Below are the code and all the weights of a small trained network. Each question names an input and a target symbol and asks about switching units off, where a switched-off unit gives its printed mean instead of its output.

import numpy as np


def w(rows, s, z=0):
    codes = np.array(rows[::2]) - 128.0
    scale = np.full(codes.shape[1], s)
    scale[-1] = z or s
    return codes * scale


def norm(h):
    return h / np.sqrt((h * h).mean(-1, keepdims=True) + 1e-5)


def f(y):
    return np.maximum(y, 0)


def softmax(a):
    e = np.exp(a - a.max(-1, keepdims=True))
    return e / e.sum(-1, keepdims=True)


def log_softmax(a):
    a = a - a.max(-1, keepdims=True)
    return a - np.log(np.exp(a).sum(-1, keepdims=True))


def net(x, mask):
    ids = ['βγδεζηθμξπστφψω'.index(c) for c in x.split()]
    T = len(ids)
    res = E[ids] + P[:T]
    q, k, v = (norm(res) @ M[0].T for M in (Q, K, V))
    z = softmax(np.where(np.tri(T) > 0, q @ k.T / 3**0.5, -1e9)) @ v
    res = res + np.where(mask[0], z, O[0][:, -1]) @ O[0][:, :-1]
    y = f(norm(res) @ A[0][:, :-1].T + A[0][:, -1])
    res = res + np.where(mask[1:17], y, B[0][:, -1]) @ B[0][:, :-1]
    return log_softmax(norm(res)[-1] @ U[:, :-1].T + U[:, -1])


Q, K, V, O, A, B = {}, {}, {}, {}, {}, {}
E = w([
[254,171,143,175],'β',
[74,140,107,178],'γ',
[217,164,110,143],'δ',
[131,82,104,151],'ε',
[50,109,78,85],'ζ',
[147,129,75,81],'η',
[164,128,105,157],'θ',
[158,173,98,131],'μ',
[198,119,149,221],'ξ',
[67,75,78,90],'π',
[194,123,111,137],'σ',
[103,107,105,181],'τ',
[93,162,78,109],'φ',
[187,100,105,162],'ψ',
[91,103,88,116],'ω',
],0.0052)
P = w([
[137,129,164,126],'0',
[174,130,11,198],'1',
[136,131,146,127],'2',
[175,130,12,192],'3',
[135,130,145,126],'4',
[175,131,14,195],'5',
],0.011)
Q[0] = w([
[47,99,50,188],'H0',
[188,150,6,142],'H0',
[91,195,100,48],'H0',
],0.019)
K[0] = w([
[35,97,218,115],'H0',
[158,157,252,65],'H0',
[84,181,103,52],'H0',
],0.019)
V[0] = w([
[174,174,116,20],'H0',
[74,253,157,165],'H0',
[36,173,108,124],'H0',
],0.012)
O[0] = w([
[254,58,99,16,196],'H0',
[132,238,31,73,98],'H0',
[135,254,184,57,2],'H0',
],0.0076,0.0061)
A[0] = w([
[153,200,117,126,3],'N0',
[78,122,247,159,44],'N1',
[185,174,153,100,108],'N2',
[88,89,181,146,96],'N3',
[96,139,157,167,84],'N4',
[177,148,107,170,149],'N5',
[217,168,224,184,110],'N6',
[135,100,114,146,139],'N7',
[130,209,99,131,84],'N8',
[113,59,169,60,167],'N9',
[155,151,203,132,124],'N10',
[183,148,137,93,164],'N11',
[141,110,88,99,114],'N12',
[105,183,94,134,168],'N13',
[112,60,244,66,137],'N14',
[36,93,177,79,152],'N15',
],0.014,0.0042)
B[0] = w([
[164,89,166,54,164],'N0',
[216,52,71,75,181],'N1',
[86,80,85,136,176],'N2',
[80,124,184,166,181],'N3',
[174,163,145,114,186],'N4',
[71,138,151,104,241],'N5',
[101,124,199,80,145],'N6',
[143,157,134,79,245],'N7',
[142,99,208,96,208],'N8',
[124,152,128,230,254],'N9',
[81,112,154,175,137],'N10',
[135,129,91,193,231],'N11',
[110,156,174,117,232],'N12',
[184,136,111,186,227],'N13',
[103,207,84,4,218],'N14',
[69,91,58,140,159],'N15',
],0.028,0.0046)
U = w([
[90,146,213,84,239],'β',
[165,237,71,90,118],'γ',
[145,214,172,207,125],'δ',
[87,121,92,65,190],'ε',
[62,209,174,117,188],'ζ',
[73,57,141,142,157],'η',
[204,60,105,190,139],'θ',
[57,99,190,191,108],'μ',
[46,121,82,116,170],'ξ',
[109,7,88,84,42],'π',
[155,48,230,91,125],'σ',
[77,158,42,197,5],'τ',
[191,186,221,116,91],'φ',
[233,110,128,43,60],'ψ',
[112,106,104,60,157],'ω',
],0.016,0.0029)

Each question gives the input, a string of symbols that net reads in full, and the target symbol t.
The units are the heads (3 rows each of Q, K, V and O) and the neurons (one row each of A and B). Each row of codes is followed by its name. A weight is (code - 128) times the scale printed after its matrix; where a second scale follows, it is the last column's (O, A, B and U).
mask holds one flag per unit, heads first, then neurons. A switched-off unit (its flag False) gives its mean, the last column of its rows in O or B, instead of its output. The means were averaged over made-up inputs and are rounded, as every weight is.
A unit's drop is (log p(t) with every unit on - log p(t) with that unit switched off) / (log p(t) with every unit on - log p(t) with every unit switched off).
The circuit of an input: a set's keep is (log p(t) with only the set's units on - log p(t) with every unit switched off) / (log p(t) with every unit on - log p(t) with every unit switched off). Starting from the 12 units with the biggest drops (on a tie, the unit counted first), units are removed one at a time, each time the one whose removal leaves the highest keep (on an exact tie, the one counted first), for as long as the keep stays at least 0.8.
units of the circuit, in order: the units of the circuit, biggest drop first
most important unit: the unit with the biggest drop
top k neurons: the k neurons with the biggest drops, biggest first
drop when u is switched off: that unit's drop, to one decimal
input η η η η β, target β: most important unit : N6
input ζ σ η τ, target σ: units of the circuit, in order : [H0 N8 N2]
input τ η τ ε δ η, target δ: units of the circuit, in order : [H0 N13]
input σ η η η, target π: units of the circuit, in order : [H0 N13]
input τ φ σ δ, target δ: top 2 neurons : [N13 N14]
input θ ξ ε ζ, target ξ: units of the circuit, in order : [H0 N9 N1]
input ω ζ η τ, target ζ: top 2 neurons : [N5 N1]
input σ ω ξ ζ σ ω, target π: units of the circuit, in order : [H0 N13]
input ζ η η η, target σ: top 2 neurons : [N8 N0]
input φ η ψ θ γ π, target ψ: top 3 neurons : [N8 N0 N9]
input η γ δ, target δ: top 2 neurons : [N1 N14]
input η ζ ξ, target σ: top 4 neurons : [N1 N9 N11 N3]
input φ μ σ ψ η ξ, target ψ: top 4 neurons : [N0 N8 N9 N2]
input τ ζ η ζ ξ, target σ: top 4 neurons : [N1 N9 N3 N11]
input ω ζ φ η η φ, target ζ: top neuron : [N5]
input γ τ η μ ζ, target ξ: top 2 neurons : [N2 N14]
input σ η η φ, target π: top 3 neurons : [N9 N14 N13]
input γ σ δ ζ, target φ: top 3 neurons : [N8 N13 N0]
input δ η ε, target π: top 3 neurons : [N1 N15 N14]
input ξ η σ φ η ξ, target τ: top 3 neurons : [N8 N14 N12]
input ε τ η φ, target μ: top neuron : [N14]
input τ η τ, target θ: drop when N1 is switched off : 1.2
input τ ψ δ τ, target δ: drop when N6 is switched off : 0.0
input φ γ η τ, target ψ: drop when N2 is switched off : 0.1
input μ η σ η ξ ξ, target γ: drop when H0 is switched off : 1.2
